Below is a small trained network, with its code and all its weights. Each question gives an input and a class and asks what happens when units are switched off, that is, made to give their printed mean instead of their output.

import numpy as np


def w(rows, s, z=0):
    codes = np.array(rows[::2]) - 128.0
    scale = np.full(codes.shape[1], s)
    scale[-1] = z or s
    return codes * scale


def norm(h):
    return h / np.sqrt((h * h).mean(-1, keepdims=True) + 1e-5)


def f(y):
    return np.maximum(y, 0)


def log_softmax(a):
    a = a - a.max(-1, keepdims=True)
    return a - np.log(np.exp(a).sum(-1, keepdims=True))


def net(x, mask):
    res = np.array(x, float).reshape(1, 6) / 4 @ E
    u = 0
    for l in range(4):
        y = f(norm(res) @ A[l][:, :-1].T + A[l][:, -1])
        res = res + np.where(mask[u : u + 10], y, B[l][:, -1]) @ B[l][:, :-1]
        u += 10
    return log_softmax(norm(res)[-1] @ U[:, :-1].T + U[:, -1])


A, B = {}, {}
E = w([
[52,72,97,247,28],'x0',
[29,179,143,87,110],'x1',
[104,137,21,113,168],'x2',
[78,45,180,135,254],'x3',
[130,127,128,129,125],'x4',
[124,132,127,122,123],'x5',
],0.0042)
A[0] = w([
[88,182,88,129,161,87],'L0N0',
[110,105,151,199,173,35],'L0N1',
[234,97,40,193,177,37],'L0N2',
[143,116,47,108,156,61],'L0N3',
[106,92,13,108,167,3],'L0N4',
[215,53,123,153,135,106],'L0N5',
[78,120,48,114,127,62],'L0N6',
[150,134,2,169,181,25],'L0N7',
[160,132,219,104,110,33],'L0N8',
[131,114,224,173,84,24],'L0N9',
],0.0076,0.0015)
B[0] = w([
[90,158,177,150,169,191],'L0N0',
[173,59,92,130,115,201],'L0N1',
[77,93,242,96,53,254],'L0N2',
[157,143,171,157,204,198],'L0N3',
[168,129,183,214,188,216],'L0N4',
[67,181,185,96,84,243],'L0N5',
[111,212,189,142,86,200],'L0N6',
[136,208,157,178,116,225],'L0N7',
[131,162,150,216,223,223],'L0N8',
[123,254,143,209,177,231],'L0N9',
],0.0069,0.0031)
A[1] = w([
[110,122,187,87,41,121],'L1N0',
[149,185,146,96,113,147],'L1N1',
[239,117,141,14,167,18],'L1N2',
[77,96,201,170,254,199],'L1N3',
[198,153,96,196,87,152],'L1N4',
[8,185,125,151,176,117],'L1N5',
[33,204,142,72,185,186],'L1N6',
[59,44,133,101,152,49],'L1N7',
[55,147,145,94,124,4],'L1N8',
[99,74,136,119,149,132],'L1N9',
],0.007,0.003)
B[1] = w([
[128,157,90,63,67,157],'L1N0',
[246,118,89,66,142,168],'L1N1',
[203,150,156,56,141,151],'L1N2',
[234,126,59,134,54,254],'L1N3',
[60,89,75,108,208,158],'L1N4',
[201,41,208,178,102,194],'L1N5',
[228,105,224,100,67,206],'L1N6',
[156,35,104,63,118,137],'L1N7',
[11,53,241,128,16,133],'L1N8',
[146,185,1,142,51,140],'L1N9',
],0.0044,0.0092)
A[2] = w([
[112,255,116,126,137,85],'L2N0',
[131,156,176,173,223,5],'L2N1',
[97,114,179,94,107,89],'L2N2',
[125,145,61,66,215,117],'L2N3',
[145,77,112,42,78,47],'L2N4',
[148,126,83,184,99,133],'L2N5',
[123,40,110,107,180,107],'L2N6',
[115,145,125,172,233,95],'L2N7',
[186,49,146,153,94,157],'L2N8',
[135,170,79,56,69,76],'L2N9',
],0.0073,0.0031)
B[2] = w([
[129,180,97,123,188,168],'L2N0',
[104,127,98,170,123,158],'L2N1',
[161,53,157,148,60,145],'L2N2',
[120,126,214,141,40,137],'L2N3',
[133,230,137,195,164,149],'L2N4',
[139,129,95,90,206,174],'L2N5',
[124,81,2,137,135,134],'L2N6',
[145,172,91,159,99,140],'L2N7',
[132,177,78,78,94,254],'L2N8',
[149,129,54,123,172,151],'L2N9',
],0.0058,0.0053)
A[3] = w([
[93,154,179,196,236,131],'L3N0',
[19,108,68,228,57,143],'L3N1',
[110,133,134,120,133,70],'L3N2',
[136,215,41,128,151,97],'L3N3',
[230,107,113,94,67,251],'L3N4',
[2,67,88,173,121,160],'L3N5',
[35,115,74,224,132,135],'L3N6',
[105,230,139,126,104,205],'L3N7',
[164,4,181,149,163,171],'L3N8',
[197,148,61,65,115,158],'L3N9',
],0.0075,0.0025)
B[3] = w([
[185,89,100,235,113,153],'L3N0',
[214,93,187,11,228,169],'L3N1',
[85,156,141,101,144,128],'L3N2',
[81,49,96,202,156,154],'L3N3',
[4,112,86,149,98,254],'L3N4',
[186,136,112,71,81,141],'L3N5',
[239,133,152,74,171,151],'L3N6',
[79,74,115,185,107,192],'L3N7',
[2,198,82,153,165,160],'L3N8',
[124,14,77,158,124,188],'L3N9',
],0.006,0.0091)
U = w([
[158,95,135,141,116,212],'0',
[169,208,186,200,213,115],'1',
[214,122,135,12,179,103],'2',
[138,99,128,138,113,177],'3',
[70,99,30,118,150,89],'4',
[69,137,207,77,86,92],'5',
[43,198,148,88,217,2],'6',
],0.012,0.009)

Each question gives the input, the list of numbers given to net, and the class t.
The units are the neurons (one row each of A and B). Each row of codes is followed by its name. A weight is (code - 128) times the scale printed after its matrix; where a second scale follows, it is the last column's (A, B and U).
mask holds one flag per neuron, layer by layer. A switched-off neuron (its flag False) gives its mean, the last column of its row in B, instead of its output. The means were averaged over made-up inputs and are rounded, as every weight is.
A unit's drop is (log p(t) with every unit on - log p(t) with that unit switched off) / (log p(t) with every unit on - log p(t) with every unit switched off).
The circuit of an input: a set's keep is (log p(t) with only the set's units on - log p(t) with every unit switched off) / (log p(t) with every unit on - log p(t) with every unit switched off). Starting from the 12 units with the biggest drops (on a tie, the unit counted first), units are removed one at a time, each time the one whose removal leaves the highest keep (on an exact tie, the one counted first), for as long as the keep stays at least 0.8.
circuit, biggest first: the units of the circuit, biggest drop first
unit that matters most: the unit with the biggest drop
k most important neurons of layer l: the k neurons of layer l with the biggest drops, biggest first
drop of u: that unit's drop, to one decimal
input [8,4,-5,-4,-6,1], class 2: unit that matters most -> L3N1
input [-6,-7,5,1,5,-5], class 5: circuit, biggest first -> [L0N2, L0N5, L3N4]
input [-7,5,7,6,0,-1], class 1: circuit, biggest first -> [L0N4, L0N2, L2N3]
input [8,-1,6,0,-7,-5], class 2: circuit, biggest first -> [L3N1, L3N6, L1N6]
input [-1,-6,-5,2,0,3], class 5: circuit, biggest first -> [L0N5, L0N2]
input [-1,-8,0,-4,-1,-7], class 5: circuit, biggest first -> [L0N2, L0N5]
input [7,7,-7,-5,-4,0], class 1: circuit, biggest first -> [L0N9, L3N4]
input [8,7,-3,-3,-3,3], class 2: 2 most important neurons of layer 1 -> [L1N3, L1N6]
input [8,-4,8,7,8,7], class 1: circuit, biggest first -> [L0N4, L0N7]
input [4,-7,1,6,-2,-2], class 5: circuit, biggest first -> [L0N2, L0N5]
input [7,0,2,6,7,0], class 2: circuit, biggest first -> [L3N1, L1N6, L3N6]
input [-4,-5,-4,6,2,4], class 4: 2 most important neurons of layer 3 -> [L3N4, L3N8]
input [1,-6,3,-6,1,5], class 4: 2 most important neurons of layer 1 -> [L1N6, L1N0]
input [-4,3,-7,-4,-7,-3], class 1: circuit, biggest first -> [L0N8]
input [5,6,-7,4,-6,5], class 1: 2 most important neurons of layer 3 -> [L3N9, L3N4]
input [6,-2,0,-6,-1,0], class 2: 2 most important neurons of layer 3 -> [L3N1, L3N6]
input [-2,-5,-1,-7,1,-2], class 4: 2 most important neurons of layer 1 -> [L1N6, L1N5]
input [8,-2,-1,8,5,4], class 2: 2 most important neurons of layer 1 -> [L1N6, L1N1]
input [-3,-1,-8,3,7,3], class 1: 2 most important neurons of layer 0 -> [L0N8, L0N9]
input [-5,-5,8,3,-7,-3], class 1: unit that matters most -> L0N4
input [3,-7,-8,5,4,-5], class 1: 2 most important neurons of layer 3 -> [L3N9, L3N4]
input [3,3,6,4,-1,4], class 1: 2 most important neurons of layer 0 -> [L0N4, L0N6]
input [6,-8,6,-7,-1,-3], class 5: 2 most important neurons of layer 3 -> [L3N9, L3N0]
input [-6,3,-1,8,-5,-3], class 4: 3 most important neurons of layer 3 -> [L3N4, L3N8, L3N1]
input [0,-2,8,-5,-5,-6], class 1: drop of L0N7 -> 0.2
